Each row has two labels, one from each of two sets.
[ 14   1  18  -7  15 -23  -1  -1  -5   2  -3 -10  11  18  20  -2   4   8
 -25  -2  14   2  22   4  -9  -7  11  16 -10   0  -3   8  11 -12  13   2]
Y zd
[  3  13   6 -29   9 -31   7  -1  12  -8  14 -18  -1  16  -4  -4  10  -2
 -37   2  -1  -2  20  -2  -4  -8  11   7 -17   5  -7  -1   7  -5   9   9]
Y zd
[ -8   5  15 -21   1  -7  -1   4   7  -1  21 -11   7  12   5  -7   4  -5
   3  11   7   1  17   0  -7   1   3  -1   4   4 -12   7  -1 -15   5  -2]
Z zd
[-16   5   8 -22  -5 -18   5   4   7  -6  28 -16   8  20 -20  18  14  -1
   4  -4   3  -2   3   1  12 -14   0  -3  -8   7  -7  -4  -3  -5   8   1]
Y dl
[  7   9   6  -5  14 -22   2   6   1  -9   3  -2  -3  22  -1  -1   9   8
 -24 -18  -7  -1   5  -6 -10  -7   2   2 -19  -3   5 -15   4   5  -1  29]
Z zd
[  2  10   7 -16  12   1   4 -47   0  -9  22  -8   0  14   5   9   3 -17
 -10 -13  -6   3   4  -4  -2   0  13   1  -9   7  -9   6 -12   7   3  12]
Y dl
[  4  -6  23   5  25 -21  -2   2   7   0  -4 -12   2  19  14  -5   5  13
 -23  -8  20  -1  18   2 -20   1  13  -7 -19  -1   0  -4  10   5   2  -1]
Z zd
[ 12   6  11  -4   0 -24   3  -2  16  -6  15 -12  -4  20  -4   5   0  11
   3  -4  16   5   2   6 -10   6   8   8  -4  -9 -13  -6   7   6   5  11]
Y fd
[  8  10  29  14   7  -9   5  11 -12  -6  -1   9  -7  23  13  -9  10 -22
 -11 -16   2   4   4  -7  -7 -15  36   3 -17 -14  10 -14   0  13  -4  20]
Z zd
[-16  23  26   9 -15  18  -5  -4   3  13  16   4   3   9   1   7  -6 -17
  19  14   8   9   3 -11  -8 -19  16  -6   7 -17 -14  -5   1 -15  10   5]
Y dl
[ -3 -22  -5 -23  41 -54  20  40  10 -34   9 -24 -39  34  -1  10  36  20
 -82 -57 -26 -22  10  -3   3 -20  51   4 -62  31  12 -33 -14  39  -5  46]
Y Mg
[-11  -3   6 -14   7 -14   1  17  -6  -5  15  -4 -11  12  -7  10   5 -16
 -27  -2  -5  18   2 -10  -3  -4  24  -5 -15   1  -5 -13  -6   8   5  13]
Z Mg
[ -6   7  40  10  18 -16   8  -4  12 -19  10  -5  -4  26   3   2   9  -1
 -25  -8   3   1  -1   2  -3 -15   4   1 -15  -4   8 -11   8   2  -6  14]
Z fd
[ 13  28  -2  -3  -9 -25   5   6   8   5  26 -17  -6  13  -5   8  -5 -12
 -27 -26   4  -2  -1 -10   4 -20  11   2 -10  -1  -9  -9  -6  14  22  28]
Y dl
[  5 -12 -21 -20  -2 -22   2   7   1  -1 -13 -12  -5 -14 -11   2   2  19
  -3   2  -4  -7  -7   7   8   9 -10   6  11  -1  -4   3   8  29 -12   0]
Y Mg
[ -1   5  -3 -10   8 -18  -4  11  -2   1  14  -7   0  10  -2  -1   9  15
 -13 -18   6  -7  11   5  -8  -9  15   4 -14   4   3  -9   2   0   8   9]
Z zd
[  6  18  41 -14  15 -44   2  12   0  -1  -5 -10  -8  23  17  -8  11  -5
 -25   2  10   3  11   1  -8  -7   1   4  11 -17 -10  23   3  -9  -5  13]
Z zd
[  4   8  17   6   5 -14   3  17  -5   2   1   4  -6   4   8   0   7  -2
 -13 -17  16  -1  10  -2  -9  -6   2 -10  -4  -1   9   5  -5   9  -7   5]
Z zd
[ 20  -4   7   5  11 -28   4  20  -2  -1   0  -2 -13  12  14  -2   3  13
 -40 -30  16   2  14   3  -9  -8  13   5 -26   0  15  -3  -5   2  -4   7]
Y zd
[-28 -12 -10 -24  22  -6   2  24   8 -17   8 -18  -5  10 -13  -1  12 -10
 -40  -6 -15 -11  11  -5   4   4  16  -2 -22  24  -1  -8  -8   1  -5   4]
Z Mg
[ -9  -5 -11  -5  -6 -23   1  19  -8  -2   5 -10 -34   6  -9   3  -4 -18
  -5   0  -6   2 -10 -21   0  -8  18   4  -7   2 -10 -22  -1  15   5  12]
Z Mg
[  6  25  28  15   6 -27  -6   1   0  10  23   5   5   9  10  -7  -1  -8
 -24  -2  18   5  29   3  -5 -12   0  -4 -13  -8   0   3   3 -10   6   4]
Z zd
[  9  19 -40  -6  25  -1   1   6   2  10   1   3  12   8  29  -4   7  12
 -14  -3  17   3  26   7  -4 -38   2  -4  -8  11   5  16   2  -8   2   7]
Y zd
[ 26  39  29  20 -18 -35  13  -9  -6  -3   6  -3 -10  20  -8   4  -1 -11
  -3 -11  22   9 -17 -18  -1 -51  10   4 -13 -43 -11 -31  10  15  10  34]
Y fd
[ -8   3   5 -30  11   4   9  -9  22 -22  29  -5  11   8  -3   5  12  16
  -3 -15   9  -8  26  18  -3  -2   9  -2 -17  24   6  12  -4  -9   2   5]
Y dl
[ -6  21   4  -7   8 -18   4  20  -7   1  12  -4  -2  19  10   0   5  -1
 -30 -26   2  -7  11 -42  -6 -18  14 -11 -16  10  -5 -12 -13   6   4  17]
Y zd
[  7  10  24  -4  13 -16   7   0  15  -9   5  -8  -5  25   5  -2   9   7
 -31 -15   1  -3   8  -7  -5 -16   9   5 -16  -6  -3  -8   9  -6  -1  16]
X zd
[  5  -2  16 -22  12 -16  15  10   7  -2  15 -13   5  20  20  -2   1   1
 -40  -3   6  -3  18   4  -6 -15  10   2 -13   7  -6   9  -7  -4  -1   5]
Z zd
[ -8  16  17  41   4 -25 -13   8 -18  -2 -13  -2  -9   9  -1   3  -3 -14
 -24 -13  23  -2 -13 -19  -1 -22   5   3 -16 -16   3 -25   3  11  -4  11]
Z cr
[-17   4  -7  26   8  -4   2  -9   8  -6   3 -20  -3   3  -2  -2   4   1
 -42  -7  12  -4   3  -4   6  -7   5  -4 -18  11  13  -8  -1 -13   2 -14]
Z cr
[  6  21  12 -10  18  -9   6  21   4 -18  -2   3 -14  16   6  -4  10  17
 -46 -51 -24  -9  20   4   1 -17  23   1 -27   4  22 -21  -3  21  -4  51]
Y zd
[  7  34  19   3   4 -27   1 -15   9  -3  13 -12   4  15   1  -3   6   9
 -28 -19  15   4  10   2  -5 -13   9  -1 -28  -9  -2 -15   1 -16   8  12]
X zd
[-11   0  16 -11  10 -12   3  11  -3  -5  25  -5  -8  24   1   8   2 -25
  -8  -4   0  -1  12   3 -11   1  12  -3 -12   3  -6   0  -7  -4  -1   2]
Z dl
[-12  -7 -25 -17 -11 -26   5  -1   8  14  13 -17  -8  -5 -14  15 -10  -9
 -22   5   2 -11  -7 -17   9  -2   7   3  -6  10  -8  -1  -5  -5   0  -5]
Y Mg
[  7   8  12 -18   2 -11  12  18   7 -15  12  -1  -2  15  -1   1  23  -2
  -1 -11  -9  -3   6   6  -4 -14  10  -2 -10   2   0  -4  -9   9  -3  18]
Y dl
[  6  17  23   4   7  -6  -1  13  -8   0  15  10   0  19  11   0  -2  -9
 -18 -18   7   5  17   5 -11  -7   7  -5 -19  -5   3  -1   0  -1  -6  12]
Z zd
[  1  26  30 -11   6  -4   3   8   1   9  23   4   9  17   6  -3  15  -8
 -31 -13  23   5  21  -1 -25 -11   2  -8 -10   2  -1  14   5 -14  10   0]
Z zd
[  7  17  -6 -18   4 -28   2  17   5  -1   5   1   2   2  -1  -5   8  24
 -22 -26   2 -13  14  12   0  -7   5   0  -8  12   9  -6  -1   7   0  29]
Y zd
[-17 -26 -11  -4  -3  16   6   8  -4 -10   2  -7  -6  -5  -6   9  -4 -18
 -13   4 -26  -2  -6 -23  20  12  10  -5   1   5  -9   0  -8  12   2   8]
Y Mg
[ -6   5   8  -9   9 -45   2  -4  14 -20  33 -26  -4  24 -22   7  17  -2
 -36 -22   9   1  14   1  -4 -12   0  -2 -40  13  -4 -13   0  -6   5   7]
Z dl
[  5   6  17 -23  -1 -21  10  19   8 -23  23 -15   3  20   3  14   4  -3
 -10 -15   3  -8  -5   4   2 -19  -3  -3 -18   5  -4   7  -8   0  -3  17]
Y dl
[  9   2  15  -1  11  -2  -2  23   2  -4   6  17   0   9  18  11  -2  12
  -5 -40  -2  -5  10  12  -4 -13   2  -3 -19  10  20   4 -17  13  -2  15]
Y zd
[-14  -4 -17 -18   7 -11   3  11   5  -6 -11 -19  -1  -2  -5   6   8  14
 -11   8 -12 -13   1  -9   1  -6   5   3  -8  20 -14 -24  -2  -1  -2  13]
X Mg
[-19  -4  -8 -32   9   8  10  -7  12 -16  22  -2   6   6 -15  13   9  13
   3  -6 -10  -5  13 -11   3  -5   2   0 -12  11  -5  -2  -3 -10   8  12]
Y dl
[-21 -11  -8   1  13 -15  -1  13   1 -18  -5 -19 -12  14 -12   1   6 -12
 -43 -17  -9  -4   2 -10   5  -3  19   1 -26   8  20 -15  -8  -6   1  13]
Z Mg
[  7  19  12 -25   9   9  -1  19   2   6  14  11   8   6  22  -2   4   4
 -14 -21   9  -3  29  10 -11  -5  11  -5  -7   4  -1  21 -12  -9  16  13]
X zd
[ 11  10   7 -15   9 -14   5  10   1  15   4  -2  -1   5  14  -1   1   3
 -13  -3   8   3  13   6  -3   2   2   2 -13   1  -5   3  -2  -5  -1   7]
Z zd
[  0   7   9  -8  15 -25   2  12   6 -14   1  -8  -7  19   0   1  17   9
 -31 -23   2  -7  12   4  -1 -13   9 -16 -23   9   6  -2   1   3  -1  16]
Y zd
[  0  23  -7 -31   8 -22  -7  13   4  -4  13  -1   6   8  -8  -6  11  15
 -17 -24  -1  -2  27   7  -3  -3   5   0 -18  16  -3   1  -1  -8  14  21]
X zd

Each row has two labels, one from each of two sets.
[ -9  13   1  -5  -6  -6   3  -4  -4  -3  14  12   9 -10  10  -8  -6   2
  -2   4 -15   3  16  12   3  -1   5  -1  -5  16   9  -1  13  -2   5   2]
G A
[ -1  -3  -7  -4  -5  -1   5  -6  -2   2 -14  -3 -12 -31  -5  -4  28  -1
  -4 -22  -4   6  19  11  -4   0  19  -1   0  -9   7  -5  -5   7  16  -3]
G C
[ -7   2   9   5   1   4   7  -1  -8  -4   0   9   5  -2 -14   2  -3   1
   4   2  -8   7   6   1  -1   2   4   1   1   9  -9  -1  17   0   7  -3]
G A
[  0 -13 -10   2  -2   5   2  10  -1   9   3 -12  -6  -6   6   0   1   3
   3 -12  -7   4   7   3  12  -2   6  -9  -1  -2  -2  -5  -2   0  12   1]
G C
[  2  19   7  -7  13  -6  -4  -7 -10 -12  14  23   7  -2   3  -7 -13   3
  -6   0 -10   9   8   2   1   1 -10   2   1  19   3   3  -2   3   2   5]
E A
[ -1  -3   4  -4   3  -5  -4   3  -3  -8   1  -2  -2 -11   6 -17 -17   9
 -14   3   7 -10   9  11  -4  -1  -9   0  -3  14  -2   4  -6  11  12   7]
E A
[ -6  11  19   1   4   3   2  -3  -6  -8  -4   1   5 -12  11  -1 -15   4
   0  -2  -6  14   3   7   4  -2   2  -1 -18   9   9  -2   0   1   4  11]
E A
[ 0  9  1 -6  6 -6  3  4 -7 -6  5  6  3 -2  4 -5 -7  9  1 17 -5  7  5 13
  9 -2 -5 -6 -6 27  0  1  5 -4  5 12]
E A
[ -6  17  23  -6   9  -2   1   0  -9 -10  -9   3   2  -4  14  -1 -21  13
  -4  -6 -12  -3   2   9   4   0  -5  -1 -11  13   3  -1  11  10   1   4]
E A
[ -3  15   7  -3  -3   1   2  -8  -7  -8   2   3  15 -13  11 -18  -2   1
  -6  10 -11   9   6   6  -4  -1   0  -1  -5  14   6   1  15  -3   6   5]
G A
[  3  24  -8  -1   3  -6   1  -4 -16  -8   6  19  15  -6   6  -3  -1  -2
   1   9  -4   4 -10   3 -19   1 -11   1  -2  28  -3   0   9  -7   7  11]
G A
[ -4   9   4  -8   8 -12   8  -7 -11  -9   1   5   3  -4   0   3 -11  11
  24   8  -3   9   6  12   0  -3  -4  10 -15  19  -8  -2   5   2  -3  11]
E A
[  5  18  -6  -9   4  -4   0  -8   5  -5   0  16  14 -34   6  -6   8   1
   0   1 -14   3  10   8  -3   8   2   3  15  15  11  -3  11  19   3   3]
G A
[ -3  25  27  -8  -4  -3   0  -3  -6 -20 -11  -7   8 -18  18  -9 -20   9
 -12  -3  -4  13  -6  16   0  -1  -4  -5 -21   9   5  -1   0   7   7   3]
E A
[ -1   9   9  -2   6   0   4  -4  -9  -8  -5  19   6  -3   7   5  -4   5
  -1 -11  -8   6  14   9   1   5  -3  10   6  10  -3   3   7   4   7  -9]
E A
[ -3  21   3  -2   0  -5   1  -7 -14  -6  -5  13   6  -2   6 -16 -19   6
 -10   0  -9   4  -3   7  -5   3  -3   0   0  13   6   5   6  -1   1   1]
E A
[  1  15  -3   2   2  -3   1   3 -18  -8   8  20  10 -13   6  -5 -19   6
  -1   4  -6  18   0  17  -1   0  -6  -6  -8  29   3  -3   3   0  20  10]
G A
[ -4  10  13  -5   7 -11   0  -7 -11 -16   3   0   3  -6   1  -3 -17   8
  -7   4   3   3  -4  11   0  -3  -6   3 -10  13   4   8   4   4  10   7]
E A
[ -6  12  14  -8  15   0   2  -2 -14 -21   4   0   4  -2  20  -3 -32  10
  -1   0 -10  11  -1  14   0  -1  -9  -7 -23  20   3   3   5   1   0   6]
E A
[  3  14   6  -2  -5  -2   4 -10 -17  -1  -2  12   6 -17   5  17   1  -1
  -7  -2  -7  26   7  14  -8  -4  10  -1   0  14   1  -7   6  10   3   6]
G A
[ -1  22  16  -8   3  -1   2  -2  -9  -4   2   2   6 -21  14  -7 -12   4
  -1  -9 -11   8   9  37  -2   2   1   3   8  16   8   1  13  12   7  -4]
E A
[  5 -14 -23  12  -2  -7   7   2  -4  -3  -2  -5  -4 -20  -3  -9   8  -6
   4 -15  -2   4  15  11   3  -2  14  -6  -1  -5  -1  -2 -14   0  13  10]
G C
[ -5 -10  -4  -7  -1   8  11  -1   2   1  -9 -10  -6 -19  -6  -3   5  -1
   6 -12 -10  11  15   9  10  -5   9  -5 -19  -1   6 -15 -11   4   8   3]
G C
[-20  20  10  -5  14   5  -1  -3  -9 -16  -4   4  -1  -9  12  -6  -5  10
  -3  -7  -5   8   2  10  -2  -2  -7   4   4   0   4   3   8   5   7  -2]
E A
[  2  19  -9   0  -2  -8   1 -24  -3  -2   3  -1   7 -17   0 -14  -4   5
 -13 -16  -6  19   3  13 -14   6   4   0  -3   5  10  -3   5   0  10   2]
G A
[ -4  22  15  -2   2   7   2  -1  -5  -9   0   2   6  -7   9  -5  27   5
 -11   4  -3  24   7  10  -2   1  -4   7 -13   8   7  12   4   6  -1  -1]
E A
[  0  16  -7  -1  -7 -13   3   1  -5  -1  -4  15   9 -23  -2  -4  14   0
   0   1  -8   9  12  12   3   0   5   0  17  19   6  -1 -43   6  10   6]
G A
[ -8  24  11  -9   2   2  -4  -4  -7 -17  -1   4   9 -21  11 -10 -12   7
 -14  -2  -4  16  -2  11  12   3  -7  -7 -14  -7   5  -3   4  19   9   5]
E A
[  0  12  10  -6  11  -1  12   2 -25 -10   0   1   6   1   3  -1 -13   6
  -1  -7  -5  -2   5  11   3  -9  -4  -3   6  10   7   5   6   7   9   4]
E A

Each row has two labels, one from each of two sets.
[-11  -4   8   2   2   0   1   9   6   3 -33   8  14  -3   8  -6  11  17
  -7  12 -12  -7   5  28  10   4 -17   7  -5  -2 -12  -3  21   7  -1 -13]
<63> H
[ -2   8   6   6  -5  -4   1   7   5   5 -14   5  22  -5   0   0  11   5
 -10  -1   4  -9  -5   8  -3  11 -18  10  -1  -5  -9 -10   1   8  11  -3]
<72> B
[  8  -2  -1   6  14   6  -8  12  -7   6  -3   1   3   3  -1  10  18   9
 -16   4  -5  -6   0   1  14   6   2  17 -15  -4  -1   3  12   2   3   3]
<63> T
[ -7  -4   5   5  -2  -6   0  11  12   5 -31  17  14   8  -1   3  16  -4
  -9  -5   0  -1  -1   8   6   6 -39   2  -1  -9  -3  10  32   6  -7  -1]
<64> B
[-21   2   3   0 -14  -8   3   0   4  -7 -25   3  16  14  -3   0   4  11
  -6 -16 -11   1   4   6   0  11 -34   4   4  -5  -9   0  -5   3   1   0]
<72> R
[ -1   1 -33  14  15   0  -3  12 -49   8 -19 -12   7   3   4  -1  25   0
 -42  -3   1  -1  -5  -6  11  -1  -9   4  -8   1   0  -2  16   2  -4   3]
<63> T
[-11  -9  -1   9  -1  -2  -1  10   8   0 -43  -6  14   6   2  -8   9   4
  -2   8  -3  -6   0  -6   3   2 -33   3  -1  -4  -1   1  17   5  -1  13]
<63> H
[ -1   5  -3  -3 -10 -24   1   3  10   0 -17  10  11   1  -3  -3  10  10
   0  -2   6  -3   1  -5   5   0 -33  -4  -7  -7   5  10  -4  14  13   8]
<72> S
[-12   4   7 -11 -12  -2   4  10   5   5 -26  16  17   1   0   5   5   7
 -14 -13  18  -5  -7  -5  11  15 -25  -6  -6  -4 -13   3   6  17   0 -20]
<72> B
[ 15   4   2  -6  10  -3  -6  24   7   6 -26   3  14  20   6  -2  -3  12
 -18  11  12  -2   2  12  11   1 -26  15 -10  11 -19   6  15  19  -6   4]
<63> R
[-11   8  -4   3   0  -2   3   9   3   4 -22   7  13   6  -3   0  15   4
  -7  -5  -6  -6  -2  10   9  13 -31  -3  -4  -2  -3  -3  13  16   1   4]
<64> H
[  0   2   6  12  15   7  -4   9  11   7  -5   4   9  -1   5  11  22 -19
 -10 -14  -5   3  -4   6  10  20  -1  11  -6  -1 -47   3  14 -24  -1 -10]
<64> T
[-13   1   2  -2   2   2   4  -1   5  11 -37   1  10   6  -2  -5  14  -1
 -16   2 -12  -7  10  14   6   2 -36  -6 -10   4  -7   0  21   6   9  -4]
<63> B
[  1 -10   2  -1 -21 -14  -1   3   6   5 -42  -2  12  -1  11   1  18  20
  -4   7  25   6   3  -1  -7   5 -27  -1 -12 -10 -20  10  -4   0   7 -22]
<69> B
[ -2  -4  -1  -1  -7  -4  -9  13   8   5 -48  12  14   0   5  -2  20   6
 -10  -3  -5  -3   5  -4   6   9 -41 -15  -7   5 -15   5  29  11  -9 -15]
<64> H
[ -9   4   3  -6 -18   4   2   0  13  -1 -38   2  17   3   3   0  18  -6
 -20  -9  22   2  -1  -2  16  14 -34   6 -15  -6  -4   7  10   6   4 -12]
<72> B
[ -4  -8  -3   6  -3  -3   2  -5  10  13 -37   4   6   7   0   2  15   0
  -4  -7  -7   1   8   1   1   3 -33  -2  -6   2 -14   6  21  -2   0   1]
<64> H
